Here is a tiny trained network, its code and every weight. The questions are about switching its units off for an input and a target symbol, where a switched-off unit gives its printed mean instead of its output.

import numpy as np


def w(rows, s, z=0):
    codes = np.array(rows[::2]) - 128.0
    scale = np.full(codes.shape[1], s)
    scale[-1] = z or s
    return codes * scale


def norm(h):
    return h / np.sqrt((h * h).mean(-1, keepdims=True) + 1e-5)


def f(y):
    return np.maximum(y, 0)


def softmax(a):
    e = np.exp(a - a.max(-1, keepdims=True))
    return e / e.sum(-1, keepdims=True)


def log_softmax(a):
    a = a - a.max(-1, keepdims=True)
    return a - np.log(np.exp(a).sum(-1, keepdims=True))


def net(x, mask):
    ids = ['βδζθμσ'.index(c) for c in x.split()]
    T = len(ids)
    res = E[ids] + P[:T]
    u = 0
    for l in range(2):
        r = norm(res)
        for j in range(3):
            rows = slice(2 * j, 2 * j + 2)
            q, k, v = (r @ M[l][rows].T for M in (Q, K, V))
            z = softmax(np.where(np.tri(T) > 0, q @ k.T / 2**0.5, -1e9)) @ v
            o = O[l][rows]
            res = res + np.where(mask[u + j], z, o[:, -1]) @ o[:, :-1]
        u += 3
        y = f(norm(res) @ A[l][:, :-1].T + A[l][:, -1])
        res = res + np.where(mask[u : u + 8], y, B[l][:, -1]) @ B[l][:, :-1]
        u += 8
    return log_softmax(norm(res)[-1] @ U[:, :-1].T + U[:, -1])


Q, K, V, O, A, B = {}, {}, {}, {}, {}, {}
E = w([
[37,3,155],'β',
[144,134,156],'δ',
[105,61,181],'ζ',
[145,134,157],'θ',
[116,119,121],'μ',
[141,115,120],'σ',
],0.021)
P = w([
[54,2,255],'0',
[37,108,181],'1',
[49,141,167],'2',
[89,60,154],'3',
[79,148,146],'4',
[72,197,154],'5',
[145,101,104],'6',
[151,111,93],'7',
[154,113,75],'8',
[162,137,63],'9',
[172,153,57],'10',
[185,172,39],'11',
],0.0068)
Q[0] = w([
[161,124,108],'0.h1',
[150,62,125],'0.h1',
[150,174,153],'0.h2',
[252,179,147],'0.h2',
[144,125,117],'0.h3',
[113,156,170],'0.h3',
],0.026)
K[0] = w([
[244,139,69],'0.h1',
[151,182,36],'0.h1',
[235,127,23],'0.h2',
[139,208,34],'0.h2',
[223,120,212],'0.h3',
[19,234,2],'0.h3',
],0.0086)
V[0] = w([
[58,1,191],'0.h1',
[128,109,76],'0.h1',
[82,16,137],'0.h2',
[89,93,64],'0.h2',
[138,48,121],'0.h3',
[181,67,169],'0.h3',
],0.0067)
O[0] = w([
[161,160,78,255],'0.h1',
[104,18,128,99],'0.h1',
[108,254,82,201],'0.h2',
[48,101,71,95],'0.h2',
[161,199,167,156],'0.h3',
[124,203,159,180],'0.h3',
],0.0056,0.0058)
A[0] = w([
[116,238,180,101],'0.n1',
[32,52,236,24],'0.n2',
[24,6,73,4],'0.n3',
[3,145,28,76],'0.n4',
[107,167,48,158],'0.n5',
[76,22,204,238],'0.n6',
[168,25,58,98],'0.n7',
[134,69,230,169],'0.n8',
],0.007,0.0032)
B[0] = w([
[176,37,124,253],'0.n1',
[193,254,95,166],'0.n2',
[13,49,86,153],'0.n3',
[204,64,179,174],'0.n4',
[110,74,155,189],'0.n5',
[173,149,46,187],'0.n6',
[126,178,49,144],'0.n7',
[155,151,167,188],'0.n8',
],0.0066,0.0053)
Q[1] = w([
[58,1,112],'1.h1',
[82,167,167],'1.h1',
[84,57,172],'1.h2',
[63,222,75],'1.h2',
[108,203,83],'1.h3',
[1,161,114],'1.h3',
],0.0096)
K[1] = w([
[1,186,209],'1.h1',
[129,168,96],'1.h1',
[89,109,88],'1.h2',
[51,109,169],'1.h2',
[46,19,208],'1.h3',
[99,121,249],'1.h3',
],0.0094)
V[1] = w([
[157,173,48],'1.h1',
[168,49,66],'1.h1',
[100,163,73],'1.h2',
[138,222,242],'1.h2',
[117,1,99],'1.h3',
[144,157,61],'1.h3',
],0.0066)
O[1] = w([
[90,110,50,107],'1.h1',
[4,120,155,171],'1.h1',
[151,155,254,37],'1.h2',
[87,41,163,253],'1.h2',
[151,63,184,99],'1.h3',
[209,113,99,132],'1.h3',
],0.0066,0.0039)
A[1] = w([
[5,140,115,73],'1.n1',
[64,155,151,225],'1.n2',
[158,84,76,155],'1.n3',
[60,83,73,171],'1.n4',
[112,156,84,3],'1.n5',
[126,122,78,64],'1.n6',
[138,113,117,132],'1.n7',
[88,73,143,116],'1.n8',
],0.013,0.0037)
B[1] = w([
[110,28,7,166],'1.n1',
[63,185,91,157],'1.n2',
[73,148,113,254],'1.n3',
[166,173,195,227],'1.n4',
[116,126,147,135],'1.n5',
[101,177,180,160],'1.n6',
[112,157,127,166],'1.n7',
[122,202,125,184],'1.n8',
],0.011,0.0062)
U = w([
[128,135,148,19],'β',
[162,62,193,197],'δ',
[239,207,68,57],'ζ',
[221,106,137,211],'θ',
[33,255,241,52],'μ',
[99,89,33,254],'σ',
],0.008,0.0049)

Each question gives the input, a string of symbols that net reads in full, and the target symbol t.
The units are the heads (2 rows each of Q, K, V and O) and the neurons (one row each of A and B). Each row of codes is followed by its name. A weight is (code - 128) times the scale printed after its matrix; where a second scale follows, it is the last column's (O, A, B and U).
mask holds one flag per unit, layer by layer, with each layer's heads first. A switched-off unit (its flag False) gives its mean, the last column of its rows in O or B, instead of its output. The means were averaged over made-up inputs and are rounded, as every weight is.
A unit's drop is (log p(t) with every unit on - log p(t) with that unit switched off) / (log p(t) with every unit on - log p(t) with every unit switched off).
The circuit of an input: a set's keep is (log p(t) with only the set's units on - log p(t) with every unit switched off) / (log p(t) with every unit on - log p(t) with every unit switched off). Starting from the 12 units with the biggest drops (on a tie, the unit counted first), units are removed one at a time, each time the one whose removal leaves the highest keep (on an exact tie, the one counted first), for as long as the keep stays at least 0.8.
units of the circuit, in order: the units of the circuit, biggest drop first
unit that matters most: the unit with the biggest drop
top k neurons: the k neurons with the biggest drops, biggest first
k most important neurons of layer l: the k neurons of layer l with the biggest drops, biggest first
which heads matter: for each layer, one digit per head in row order, 1 if its drop is at least 0.15 and else 0, layers parted by /
drop when u is switched off: that unit's drop, to one decimal
input θ δ δ θ δ δ ζ, target ζ: units of the circuit, in order -> 0.n2, 0.n6
input β θ δ δ μ β δ δ μ ζ, target μ: units of the circuit, in order -> 0.n1
input δ μ μ ζ, target μ: which heads matter -> 000 / 010
input μ δ σ μ δ θ δ μ μ δ δ, target μ: which heads matter -> 010 / 100
input σ δ β σ δ, target σ: units of the circuit, in order -> 1.h1, 1.n1
input ζ δ θ, target ζ: which heads matter -> 110 / 101
input μ δ δ ζ, target ζ: top 2 neurons -> 0.n6, 0.n8
input δ β θ μ β θ μ σ σ δ θ, target σ: top 2 neurons -> 1.n4, 0.n1
input δ δ δ σ θ, target σ: which heads matter -> 010 / 000
input δ β δ ζ δ, target ζ: which heads matter -> 100 / 101
input μ δ σ μ β θ β θ, target δ: which heads matter -> 010 / 000
input δ μ σ μ δ β μ δ, target μ: which heads matter -> 000 / 101
input μ δ μ ζ δ μ ζ δ μ β θ μ, target μ: 2 most important neurons of layer 0 -> 0.n1, 0.n8
input δ β θ μ, target μ: unit that matters most -> 0.n6
input β δ δ, target δ: which heads matter -> 000 / 110
input σ ζ δ θ, target θ: 2 most important neurons of layer 1 -> 1.n3, 1.n2
input μ δ δ θ, target θ: which heads matter -> 010 / 100
input θ μ μ μ δ δ δ μ θ, target μ: which heads matter -> 010 / 000
input ζ δ μ ζ δ μ θ β β δ, target δ: top 2 neurons -> 0.n8, 1.n8
input μ δ δ θ δ, target θ: unit that matters most -> 0.h2
input δ θ δ β θ δ, target θ: drop when 0.n1 is switched off -> 0.2
input ζ ζ δ, target ζ: drop when 1.h3 is switched off -> 0.7
